Below is a small trained network, with its code and all its weights. Each question gives an input and a target symbol and asks what happens when units are switched off, that is, made to give their printed mean instead of their output.

import numpy as np


def w(rows, s, z=0):
    codes = np.array(rows[::2]) - 128.0
    scale = np.full(codes.shape[1], s)
    scale[-1] = z or s
    return codes * scale


def f(y):
    return y / 2 * (1 + np.tanh(0.7978845608 * (y + 0.044715 * y**3)))


def softmax(a):
    e = np.exp(a - a.max(-1, keepdims=True))
    return e / e.sum(-1, keepdims=True)


def log_softmax(a):
    a = a - a.max(-1, keepdims=True)
    return a - np.log(np.exp(a).sum(-1, keepdims=True))


def net(x, mask):
    ids = ['Ξβελπτψω'.index(c) for c in x.split()]
    T = len(ids)
    res = E[ids] + P[:T]
    q, k, v = (res @ M[0].T for M in (Q, K, V))
    z = softmax(np.where(np.tri(T) > 0, q @ k.T / 2**0.5, -1e9)) @ v
    res = res + np.where(mask[0], z, O[0][:, -1]) @ O[0][:, :-1]
    y = f(res @ A[0][:, :-1].T + A[0][:, -1])
    res = res + np.where(mask[1:9], y, B[0][:, -1]) @ B[0][:, :-1]
    return log_softmax(res[-1] @ U[:, :-1].T + U[:, -1])


Q, K, V, O, A, B = {}, {}, {}, {}, {}, {}
E = w([
[132,221,129,157,111,165,92,211],'Ξ',
[126,154,159,126,137,157,168,170],'β',
[138,140,151,160,111,156,174,142],'ε',
[153,97,159,171,99,128,241,88],'λ',
[81,141,136,2,158,149,154,143],'π',
[187,151,70,203,51,166,93,71],'τ',
[204,61,182,67,182,192,151,123],'ψ',
[26,185,128,199,127,142,47,198],'ω',
],0.0099)
P = w([
[188,171,167,138,140,53,179,152],'0',
[142,214,117,152,175,123,188,107],'1',
[111,120,172,115,106,99,80,99],'2',
[134,116,156,75,39,138,152,214],'3',
[99,86,50,142,157,179,124,166],'4',
[81,148,109,158,152,247,151,89],'5',
[86,122,181,133,80,177,107,93],'6',
],0.012)
Q[0] = w([
[146,116,147,132,164,11,66,106],'H1',
[142,133,27,151,215,119,160,150],'H1',
],0.011)
K[0] = w([
[194,254,184,132,163,64,185,99],'H1',
[192,107,129,87,32,29,151,235],'H1',
],0.0092)
V[0] = w([
[76,254,63,231,93,142,31,162],'H1',
[216,107,105,242,68,121,161,52],'H1',
],0.0074)
O[0] = w([
[178,78,6,138,242,56,190,182,80],'H1',
[66,21,53,83,54,244,187,255,254],'H1',
],0.0087,0.00089)
A[0] = w([
[151,147,191,107,119,169,147,126,131],'N1',
[37,142,157,133,44,194,105,128,43],'N2',
[2,155,155,181,107,103,114,162,51],'N3',
[76,72,51,81,160,164,165,171,2],'N4',
[102,101,100,124,120,178,146,194,139],'N5',
[142,123,125,95,168,102,35,83,139],'N6',
[169,171,158,160,146,72,124,115,116],'N7',
[189,109,139,118,129,159,133,138,86],'N8',
],0.0095,0.0058)
B[0] = w([
[157,95,223,133,158,139,133,153,214],'N1',
[156,70,119,23,236,100,76,65,254],'N2',
[117,88,88,211,254,63,100,151,152],'N3',
[178,245,97,108,94,76,19,33,196],'N4',
[144,31,107,175,96,164,115,91,247],'N5',
[160,90,117,247,85,147,169,165,150],'N6',
[210,125,127,98,104,82,75,59,176],'N7',
[194,100,136,169,165,119,117,119,130],'N8',
],0.0064,0.0069)
U = w([
[229,104,81,107,205,31,151,135,2],'Ξ',
[169,196,181,178,70,85,104,118,89],'β',
[77,179,178,189,88,169,186,225,174],'ε',
[39,55,131,161,105,199,221,196,171],'λ',
[86,193,179,58,134,105,99,70,135],'π',
[137,156,46,111,3,154,99,71,125],'τ',
[171,61,148,105,166,202,74,114,115],'ψ',
[137,112,75,157,192,41,132,146,184],'ω',
],0.0058,0.0071)

Each question gives the input, a string of symbols that net reads in full, and the target symbol t.
The units are the heads (2 rows each of Q, K, V and O) and the neurons (one row each of A and B). Each row of codes is followed by its name. A weight is (code - 128) times the scale printed after its matrix; where a second scale follows, it is the last column's (O, A, B and U).
mask holds one flag per unit, heads first, then neurons. A switched-off unit (its flag False) gives its mean, the last column of its rows in O or B, instead of its output. The means were averaged over made-up inputs and are rounded, as every weight is.
A unit's drop is (log p(t) with every unit on - log p(t) with that unit switched off) / (log p(t) with every unit on - log p(t) with every unit switched off).
The circuit of an input: a set's keep is (log p(t) with only the set's units on - log p(t) with every unit switched off) / (log p(t) with every unit on - log p(t) with every unit switched off). Starting from all 9 units, units are removed one at a time, each time the one whose removal leaves the highest keep (on an exact tie, the one counted first), for as long as the keep stays at least 0.8.
units of the circuit, in order: the units of the circuit, biggest drop first
most important unit: the unit with the biggest drop
top k neurons: the k neurons with the biggest drops, biggest first
drop when u is switched off: that unit's drop, to one decimal
input λ λ ε λ ε π λ, target β: top 2 neurons => (N2, N7)
input ω β Ξ ω ε, target ω: units of the circuit, in order => (H1)
input λ ω ε λ τ π, target τ: units of the circuit, in order => (N4, H1, N2)
input π Ξ ψ Ξ, target π: units of the circuit, in order => (H1, N2)
input Ξ ε β, target λ: units of the circuit, in order => (N4, H1, N2)
input λ τ ψ, target τ: top 3 neurons => (N4, N2, N1)
input ε β λ, target λ: units of the circuit, in order => (N4, N2)
input ε λ τ Ξ, target τ: units of the circuit, in order => (H1, N4, N5)
input β τ λ λ, target τ: units of the circuit, in order => (H1, N4)
input λ π Ξ, target β: top 3 neurons => (N2, N6, N7)
input λ τ ψ λ, target ψ: top 2 neurons => (N2, N1)
input λ λ λ ψ ε τ ω, target τ: units of the circuit, in order => (H1, N4, N5)
input λ τ τ τ ω, target τ: units of the circuit, in order => (N4, H1)
input τ ψ λ ε, target ψ: most important unit => H1
input Ξ β ψ ψ τ Ξ, target τ: units of the circuit, in order => (H1, N4, N1)
input β ε π ψ ψ β, target π: top 2 neurons => (N5, N2)
input β π β, target β: top 2 neurons => (N2, N6)
input λ π ψ, target β: top 2 neurons => (N6, N2)
input ε β λ Ξ β ω τ, target ω: drop when N8 is switched off => 0.0
input ε τ ω ε, target Ξ: drop when H1 is switched off => 1.4
